Here is a tiny trained network, its code and every weight. The questions are about switching its units off for an input and a class, where a switched-off unit gives its printed mean instead of its output.

import numpy as np


def w(rows, s, z=0):
    codes = np.array(rows[::2]) - 128.0
    scale = np.full(codes.shape[1], s)
    scale[-1] = z or s
    return codes * scale


def norm(h):
    return h / np.sqrt((h * h).mean(-1, keepdims=True) + 1e-5)


def f(y):
    return y / 2 * (1 + np.tanh(0.7978845608 * (y + 0.044715 * y**3)))


def log_softmax(a):
    a = a - a.max(-1, keepdims=True)
    return a - np.log(np.exp(a).sum(-1, keepdims=True))


def net(x, mask):
    res = np.array(x, float).reshape(1, 6) / 4 @ E
    u = 0
    for l in range(3):
        y = f(norm(res) @ A[l][:, :-1].T + A[l][:, -1])
        res = res + np.where(mask[u : u + 10], y, B[l][:, -1]) @ B[l][:, :-1]
        u += 10
    return log_softmax(norm(res)[-1] @ U[:, :-1].T + U[:, -1])


A, B = {}, {}
E = w([
[235,2,144,181],'x0',
[128,128,123,126],'x1',
[129,130,127,128],'x2',
[128,128,128,127],'x3',
[65,20,207,48],'x4',
[52,64,76,203],'x5',
],0.0055)
A[0] = w([
[64,86,108,213,253],'L0N1',
[145,120,194,170,63],'L0N2',
[192,140,154,197,117],'L0N3',
[252,146,96,200,128],'L0N4',
[147,77,100,158,90],'L0N5',
[58,177,104,143,132],'L0N6',
[80,64,116,66,185],'L0N7',
[197,97,154,180,192],'L0N8',
[201,61,138,144,184],'L0N9',
[131,158,125,129,110],'L0N10',
],0.012,0.0051)
B[0] = w([
[113,147,50,242,254],'L0N1',
[95,150,152,175,125],'L0N2',
[176,170,90,98,168],'L0N3',
[93,211,104,66,220],'L0N4',
[111,103,69,67,155],'L0N5',
[170,164,93,211,184],'L0N6',
[73,128,228,168,219],'L0N7',
[123,120,128,2,206],'L0N8',
[237,63,128,97,218],'L0N9',
[190,198,122,211,128],'L0N10',
],0.0071,0.008)
A[1] = w([
[75,202,93,121,136],'L1N1',
[76,155,157,153,152],'L1N2',
[1,98,131,72,178],'L1N3',
[81,177,225,79,62],'L1N4',
[83,152,106,156,86],'L1N5',
[21,221,128,208,107],'L1N6',
[237,149,146,26,254],'L1N7',
[129,160,165,129,129],'L1N8',
[65,100,47,228,152],'L1N9',
[165,179,54,110,136],'L1N10',
],0.0099,0.0035)
B[1] = w([
[187,16,158,125,184],'L1N1',
[36,177,138,165,166],'L1N2',
[71,145,71,253,170],'L1N3',
[112,214,91,68,162],'L1N4',
[84,92,168,141,149],'L1N5',
[50,65,219,155,251],'L1N6',
[66,117,197,177,254],'L1N7',
[137,190,159,88,137],'L1N8',
[83,106,168,95,237],'L1N9',
[224,176,121,254,196],'L1N10',
],0.006,0.0071)
A[2] = w([
[33,85,89,150,181],'L2N1',
[124,2,170,121,106],'L2N2',
[123,101,56,113,113],'L2N3',
[164,179,34,112,133],'L2N4',
[215,33,46,229,213],'L2N5',
[188,227,142,206,2],'L2N6',
[37,122,168,201,222],'L2N7',
[72,73,183,117,130],'L2N8',
[230,146,181,181,106],'L2N9',
[150,127,72,148,93],'L2N10',
],0.0099,0.0047)
B[2] = w([
[164,71,68,52,197],'L2N1',
[96,48,130,153,174],'L2N2',
[206,212,107,116,129],'L2N3',
[153,95,120,47,153],'L2N4',
[51,212,59,76,205],'L2N5',
[125,1,193,206,153],'L2N6',
[224,199,104,125,254],'L2N7',
[80,109,122,59,178],'L2N8',
[155,66,166,95,150],'L2N9',
[120,66,74,69,129],'L2N10',
],0.0078,0.01)
U = w([
[211,152,205,207,100],'0',
[119,197,62,210,179],'1',
[245,154,140,40,181],'2',
[171,167,20,78,221],'3',
[69,252,170,62,56],'4',
[10,103,147,180,109],'5',
[126,45,198,56,152],'6',
[62,23,51,78,2],'7',
],0.021,0.0032)

Each question gives the input, the list of numbers given to net, and the class t.
The units are the neurons (one row each of A and B). Each row of codes is followed by its name. A weight is (code - 128) times the scale printed after its matrix; where a second scale follows, it is the last column's (A, B and U).
mask holds one flag per neuron, layer by layer. A switched-off neuron (its flag False) gives its mean, the last column of its row in B, instead of its output. The means were averaged over made-up inputs and are rounded, as every weight is.
A unit's drop is (log p(t) with every unit on - log p(t) with that unit switched off) / (log p(t) with every unit on - log p(t) with every unit switched off).
most important unit: the unit with the biggest drop
top k neurons: the k neurons with the biggest drops, biggest first
k most important neurons of layer l: the k neurons of layer l with the biggest drops, biggest first
drop when u is switched off: that unit's drop, to one decimal
input [-3,-7,-7,6,-1,8], class 1: most important unit : L0N1
input [3,0,-2,8,-1,0], class 2: top 2 neurons : L0N9; L0N8
input [0,8,4,7,7,-7], class 4: 2 most important neurons of layer 0 : L0N9; L0N7
input [-2,-8,8,-2,5,1], class 5: top 2 neurons : L0N9; L0N8
input [-4,-7,7,-4,-1,7], class 1: top 3 neurons : L0N6; L2N7; L0N1
input [1,5,7,-4,-4,1], class 3: top 4 neurons : L0N7; L2N4; L2N5; L2N7
input [-1,-2,8,4,7,-8], class 4: top 2 neurons : L1N4; L0N9
input [0,-8,0,8,-6,-1], class 0: 2 most important neurons of layer 1 : L1N10; L1N7
input [-3,2,3,8,-8,-1], class 0: top 2 neurons : L2N6; L0N1
input [0,-1,0,0,7,3], class 5: top 4 neurons : L0N7; L1N3; L0N8; L0N9
input [-1,6,-2,-5,7,2], class 5: 2 most important neurons of layer 0 : L0N7; L0N8
input [-2,-8,-3,3,-7,-1], class 0: drop when L0N3 is switched off : 0.0
input [5,1,6,1,0,1], class 3: 4 most important neurons of layer 0 : L0N7; L0N5; L0N1; L0N4
input [4,-6,-2,-6,-8,-5], class 2: most important unit : L0N4
input [-3,-5,-7,1,-8,-1], class 0: drop when L2N6 is switched off : 0.2
input [3,-5,-4,5,-6,-4], class 2: drop when L0N4 is switched off : 0.3
